Each new row is followed by what is left of it after taking away its nearest point in the smallest flat space through zero that holds the rows named last above it.
Raf:
[[-34  38 -10   6 -18 -15  32  -5  -4   2   8]
 [-60  38   0 -26 -20  -2  43 -24  13  19  -5]]
New rows:
[ -3 -15 -26 -15  23  -3  -8   1  54  55 -16] -> [  4   0 -38  12  17 -19  -4  14  39  43  -3]
[  2  45 -10  30 -20  14   7 -20  39  13 -17] -> [ 20  27  -6  30 -11  20  -9 -16  39  10 -19]
mogis (5 x 11):
[[ 34 -28  35 -20  36 -42  30 -48  25 -15  27]
 [ -8 -39  24  -6  12 -14   6 -53  26 -46  38]
 [-13 -19 -16   0   4  -5  -5 -22   5 -42  21]
 [  5 -29  21  -7 -11   1   9 -34   9  -8  45]
 [ -3 -31  12 -10 -51   6   6 -53 -22  20  74]]
New rows:
[ 39  21  18 -28  17  24 -56  37  34  -3  29] -> [ 14  28   8 -30   9  -4 -64   0   9   1  21]
[  5  29  29  34  37  31 -28 -24  11   6 -20] -> [ 20  23  -2  27  27  26 -22 -28  -8   5   9]
[-17  11 -27  46  -8 -63   0 -33 -22  21 -19] -> [  3  -8  -7  51  -8 -20   6   2  13   9   4]
Lefo:
[[-27  26 -30  29  11   5  32 -37 -13  13  16]
 [ -3  46 -25 -11  37 -20 -15 -32  -7  70  59]
 [-21  23 -22  48  22 -25  47 -55  -8  43  33]
 [ -8  45 -27   7  35 -14  -3 -39  -8  65  53]]
New rows:
[ 18 -56  13  25 -19 -51  10 -23  21 -18  -7] -> [  6 -15 -19   5  -8  -8 -22 -23   8 -13   6]
[-17  49  10 -20 -64   6  -4 -39 -34   1   5] -> [  3  31  34  -5 -65  -3 -10 -31 -22   8  -2]
guvam (2 x 11):
[[ 11  28  -4 -37 -31 -75 -10 -33  -2 -52 -19]
 [ 38  41 -29  47   1  29   5  -6  -1 -25  47]]
New rows:
[-38   0  37 -39 -16 -31 -23  -5  30  18 -47] -> [-11  26  15   5  -9   7 -17  -3  30   9  -7]
[ 14  36  31   3  16  42  51  13 -17 -23  35] -> [ -2  22  44 -25  10  15  47  10 -17 -21  10]
fizem:
[[-28 -23 -11  43  38   3  22   6 -69  20  51]
 [  0 -23  -5  29   5  -9  -3  17 -47   9  25]
 [-32   8  -5   7  35  18  29 -18  -9  10  21]]
New rows:
[ 37   4 -32  30 -16  19  37   4  10  24  55] -> [ 47   6 -31   8 -16   1  36   0  26  12  43]
[-14 -47 -11  -8   3   9 -73  -9 -10 -25  36] -> [-24 -33 -10 -19  11  19 -63 -23  10 -26  30]
lel:
[[ 46 -16  13   8  16 -10 -14   7 -15  -4   4]
 [ -8 -34 -24  25  17 -43 -31 -29 -28  36  14]
 [-39  22 -13  28  66 -21   4  29 -13   2  54]
 [ 19  -3 -11  24  65 -33 -17  47 -38  -2  46]
 [-11   0 -69  24   3 -46 -10  39 -45  50   6]]
New rows:
[  7  19  10 -42  -3   5 -18 -18  -7 -58  11] -> [ 10  33 -11  -8  -4 -13  -7 -21 -12 -16   5]
[-23 -10  12   8 -22 -67   5  25  18  21 -46] -> [-19 -10  35   2  -1 -58   3  27  24  -4 -31]
mibu, 2 rows:
[[ 14 -15 -20  -9  12  15   3  -7  26 -26 -22]
 [ 12  25  50  15  -9 -19 -11  -7 -26  36  38]]
New rows:
[ -3   2  -7 -37  29  -1  -6  13  23 -11 -41] -> [ -6  15  14 -29  22 -12 -10  14   5   9 -22]
[-12 -14  54  17 -32 -26 -14  -3 -33  51  30] -> [ -4 -39  13   2 -17  -3  -6  -7   3  11  -8]
sapin, 3 rows:
[[ 16  -8 -21  38 -20   8 -29   0   6  28 -17]
 [ 28  25  13 -19  39  27  28 -19 -18 -42 -17]
 [ 36   6 -23  11   4  16 -19  -2 -14   2 -23]]
New rows:
[-18  21  -3 -26  -3 -14 -20  21 -40   8  24] -> [-14  25  11   8  -2   8 -11   1 -26   9   9]
[ -3  28  18  41 -22  29 -55 -11 -13 -17 -30] -> [-24  26  25   4 -18   7 -44   2 -18 -27  -7]
[ 17  13 -38 -14  38  19  17   9   8 -10  -7] -> [ -6   2 -31   0  21   9  15  11  25   6   4]
sef, 2 rows:
[[ -9  -1  27 -21 -11  25 -38 -13   3 -15 -11]
 [ 58 -57 -11 -35  22  14 -11  41  12  -2 -55]]
New rows:
[ 43  37  -1  23  11 -34  36  -8 -19  48  14] -> [ 42  28  25  -3   3  -7  -4 -16 -14  33  -4]
[  6  -1 -39   5  16 -10  43  14 -62   5  12] -> [ -4  -1 -13 -15   5  14   6   1 -59 -10   2]
[ 14   1  18 -39 -24  12 -59  -2  -1   3 -15] -> [ 13  12  -8 -12 -17 -16 -19   4  -6  19   5]
rivor (2 x 11):
[[-17  60 -37  21 -51  26 -17  10  13  -5  61]
 [-27  40 -24  10 -46  17 -29  50  13  -5  17]]
New rows:
[-26  -4  45 -11   5  10   5 -31   5 -22 -41] -> [-31  16  33  -4 -12  19   0 -28   9 -24 -20]
[ 33 -12   4  17  -5  10  22 -62  12  24  20] -> [ 13 -11   4  12 -21  10  -1  -7  18  22 -10]
[ 11 -15  -6  -8  23 -10   9   9 -15 -37 -60] -> [  9  13 -24   3   4   2   8  -4 -11 -39 -22]
Rafil, 2 rows:
[[-19 -55 -51   6  -2 -19   0 -10  42  52  26]
 [ 20  37  38 -35 -27  31 -10  -1 -19 -25 -21]]
New rows:
[  4  60  44  -7  23   9   9  -5  -4 -37 -17] -> [ -8  21   8  -8  17  -2   7 -13  28   2   1]
[ 31  -4  36 -37  15  22 -39  39 -12 -10  18] -> [ 21 -22  17 -19  29   6 -34  40  -3   2  28]
[ 17   9  36 -24  -5  38 -16  16 -27 -39 -34] -> [  0 -28   0  -3  10  15 -10  14  -4 -10 -15]
Ril (4 x 11):
[[  3  -6  18  12 -31 -18  15   4  37  10 -28]
 [ 21  21  15  -1 -44  -6   3  12  74   1 -50]
 [ 18   3   4  -6 -28   2   6  13  50   5 -21]
 [ 32  21  11  -1 -34  -7   8  17  46   0 -40]]
New rows:
[ 36 -26   8 -23  10   8   7 -16 -25  29  -9] -> [ 17 -15  12 -22   9   9  -8 -29  -7  23 -21]
[-19  -2  16  63   3  19 -27  28 -23  -5  -7] -> [ -5  -7   8  51  -3  31 -25  39  -3  -2  -1]
[-23 -34   8  11 -73   5 -34 -11 -28  -5   9] -> [  0 -15   0   0 -70  15 -39  -1 -30 -13   6]
Terud (3 x 11):
[[ 39  13  19  20 -18  42  26  11 -14  18 -37]
 [ -4  -2  16 -61  56  18  54 -11 -11 -38   9]
 [ 39  14  14  38 -35  35   9  14 -10  29 -38]]
New rows:
[-28  60 -14   7   7  35   9 -49  20 -35 -14] -> [-29  44 -28  18   6  33  -9 -47  19 -27 -26]
[ 34   4  -8  12 -37 -16 -34   0  11  -3  26] -> [ 38  -8  -7 -11  -9   1 -13  -3   1 -16  15]
modav, 5 rows:
[[ -4  41 -18  -5  -6 -50 -55  23   0  20  35]
 [-38  28  37  10  -9   7 -57   6  -2  24  15]
 [-34 -24 -17   3  24 -18 -70  31  23  43  11]
 [-14 -40 -13  19  19  13 -59  -7   2  16  42]
 [ 21  33 -17   3  -5 -23 -13  -1 -14  -3  36]]
New rows:
[-11  -1  50  17 -19 -13  -5 -18 -35  12  16] -> [  2 -17  19  11   1 -26  12  -2 -24  20   3]
[  9 -31 -69 -11  16  17 -13 -11 -51  11  17] -> [-15   1 -29 -23  -8  15  -7  -4 -48  11 -15]
[ 14 -15   0   1 -27 -59  30  -3   6  58  21] -> [  5 -22  22  13 -25 -28  31 -16   1  58  21]
vozu (3 x 11):
[[ 25  19  -4 -50 -34 -39 -11  16  -2 -37  72]
 [-17 -14  16 -11 -33  25   7 -40  22  -5   7]
 [-30  -3  -3   7  -9  33 -79  58  14 -34  14]]
New rows:
[ 15 -14  32  31 -22   9  23  15 -21   7 -33] -> [ 18 -10  31  17 -34   2  13  23 -19  -7 -12]
[ 28   2  17 -48  -8 -31   1  19 -17  -4  25] -> [  5 -12  23 -23   1   2  -4  10  -8   9 -10]
[-17  13  41  36 -23  62  -5   0   5  17 -10] -> [ 12  30  31  19 -16  22   9  13 -13  14  12]
Bigi (4 x 11):
[[ -3  14  -2  43 -40 -25   6  27 -22  13  19]
 [ -4   1  36  -6  -9   8  35  17  39   6  10]
 [ 11 -45 -16   7  -2 -13 -19 -14  15  20  14]
 [-56  -8 -61 -14  -5  -9  24  29  29  16 -15]]
New rows:
[ -4 -20  32   2  43 -21 -29 -14  43 -15 -16] -> [-18   4  18  22  23 -33 -23   7  20 -15 -16]
[  9 -23  51  19 -14  -2  -4  -7  -6   2  26] -> [-20 -13  11   0  -1   2  -2  -2 -10  -5   3]
Mig, 3 rows:
[[ 46 -34 -77  40  22  -9 -20  26   9  18  25]
 [  5  28 -29 -12  58 -18  15 -34 -40 -22 -34]
 [ 68 -27 -14  13 -33 -45 -13  48  40 -13  25]]
New rows:
[ 52  -3 -13  24  -3 -47  -9  -1  15  -1 -15] -> [  6   3   8  21  -6 -11  -7 -18   6  16 -17]
[-20   5 -33  25  29  24  -2 -27 -29  19  66] -> [  0  16   4   3   2  -8   6 -17 -15  -9  59]
[  7  27 -33  -6  22 -56   3  -1  -6 -33  -7] -> [-26  14 -13   2  -4 -19  -5   5   6  -6  11]
did (2 x 11):
[[-50 -17 -27   2  42  -2  26  17  -3  29  50]
 [-57 -14 -40 -10  64 -15  40  19  -4  -5  46]]
New rows:
[-14  18 -10  -5  21  29   4  27 -42 -33 -21] -> [-11  15  -1   4   6  39  -5  26 -41  -6 -16]
[ 12 -17  10 -17  41   1  27   7 -20 -46 -56] -> [  5 -27  19   0  25  18  17  10 -20  10 -34]
rerip (3 x 11):
[[  1 -25  35  36  32   4  23  35 -36  22 -20]
 [  2 -25   6  25  -9 -37  35  25 -53   0 -29]
 [  2 -30  21  35   8 -25  36  34 -56  10 -30]]
New rows:
[-58  19 -20 -23  21  10  -9   3  -2 -12  -9] -> [-56  11  -9 -15  18   8  -6   1 -23 -13  -7]
[12  1 16 20  0 -7 45 39 15  4  9] -> [ 13   7  14   8 -15  -1  30  15  17  -7  28]
Bibi (5 x 11):
[[-12  22  26  21  -6  16   5  14  -3 -25  26]
 [ -3   4  11 -30 -10  52 -25 -22 -65 -33   9]
 [ 34 -14 -12 -14 -49 -13  16  34   0 -64  10]
 [ -5 -10  24 -12 -12  -6  27  28 -42  14 -10]
 [ 10 -16 -28 -17  39  -2  12   1   3 -55  -4]]
New rows:
[ -5 -26  39 -10  36 -36 -24  20  34 -26  42] -> [ -1 -32  40 -27  15 -28 -39   7  10  -2  32]
[ 13  -5  -8 -37 -17   9  17 -23 -10  26  38] -> [  7   0  -6 -24   1   3  28 -14   5  15  44]
